Here is a tiny trained network, its code and every weight. The questions are about switching its units off for an input and a class, where a switched-off unit gives its printed mean instead of its output.

import numpy as np


def w(rows, s, z=0):
    codes = np.array(rows[::2]) - 128.0
    scale = np.full(codes.shape[1], s)
    scale[-1] = z or s
    return codes * scale


def norm(h):
    return h / np.sqrt((h * h).mean(-1, keepdims=True) + 1e-5)


def f(y):
    return np.maximum(y, 0)


def log_softmax(a):
    a = a - a.max(-1, keepdims=True)
    return a - np.log(np.exp(a).sum(-1, keepdims=True))


def net(x, mask):
    res = np.array(x, float).reshape(1, 6) / 4 @ E
    u = 0
    for l in range(2):
        y = f(norm(res) @ A[l][:, :-1].T + A[l][:, -1])
        res = res + np.where(mask[u : u + 3], y, B[l][:, -1]) @ B[l][:, :-1]
        u += 3
    return log_softmax(norm(res)[-1] @ U[:, :-1].T + U[:, -1])


A, B = {}, {}
E = w([
[3,44,82],'x0',
[128,127,128],'x1',
[127,127,128],'x2',
[127,127,129],'x3',
[132,128,128],'x4',
[159,128,198],'x5',
],0.0029)
A[0] = w([
[149,23,255,253],'0.n0',
[180,222,68,228],'0.n1',
[112,5,138,173],'0.n2',
],0.0058,0.0022)
B[0] = w([
[70,254,91,253],'0.n0',
[133,56,215,222],'0.n1',
[184,150,45,226],'0.n2',
],0.0076,0.0042)
A[1] = w([
[163,83,69,121],'1.n0',
[95,255,125,171],'1.n1',
[245,148,109,252],'1.n2',
],0.0073,0.0037)
B[1] = w([
[215,68,147,164],'1.n0',
[85,171,245,253],'1.n1',
[48,85,2,215],'1.n2',
],0.0041,0.0054)
U = w([
[177,9,242,210],'0',
[179,132,130,6],'1',
[155,129,135,4],'2',
[119,77,9,214],'3',
[116,250,255,171],'4',
[180,136,130,2],'5',
[181,137,129,11],'6',
[12,248,77,147],'7',
],0.011,0.0087)

Each question gives the input, the list of numbers given to net, and the class t.
The units are the neurons (one row each of A and B). Each row of codes is followed by its name. A weight is (code - 128) times the scale printed after its matrix; where a second scale follows, it is the last column's (A, B and U).
mask holds one flag per neuron, layer by layer. A switched-off neuron (its flag False) gives its mean, the last column of its row in B, instead of its output. The means were averaged over made-up inputs and are rounded, as every weight is.
A unit's drop is (log p(t) with every unit on - log p(t) with that unit switched off) / (log p(t) with every unit on - log p(t) with every unit switched off).
unit that matters most: the unit with the biggest drop
top k neurons: the k neurons with the biggest drops, biggest first
top k neurons in layer l: the k neurons of layer l with the biggest drops, biggest first
drop when u is switched off: that unit's drop, to one decimal
input [2,8,7,-6,3,8], class 7: unit that matters most : 0.n1
input [0,-4,0,2,-6,-5], class 0: top 2 neurons : (0.n0 0.n2)
input [1,-7,8,-3,-6,0], class 3: top 2 neurons in layer 1 : (1.n2 1.n0)
input [1,5,3,2,-2,-6], class 3: top 3 neurons : (0.n0 1.n1 0.n1)
input [1,-5,4,-3,5,-4], class 3: top 3 neurons : (0.n0 0.n1 1.n1)
input [0,5,-8,8,1,-4], class 0: top 3 neurons : (0.n0 0.n2 1.n2)
input [1,8,-2,-1,6,0], class 3: drop when 1.n2 is switched off : 0.2
input [-8,-5,5,-2,7,-4], class 0: drop when 0.n0 is switched off : 0.7
input [2,1,-2,8,3,0], class 3: drop when 0.n0 is switched off : 0.5
input [6,-8,-4,2,5,-3], class 3: drop when 0.n0 is switched off : 1.2
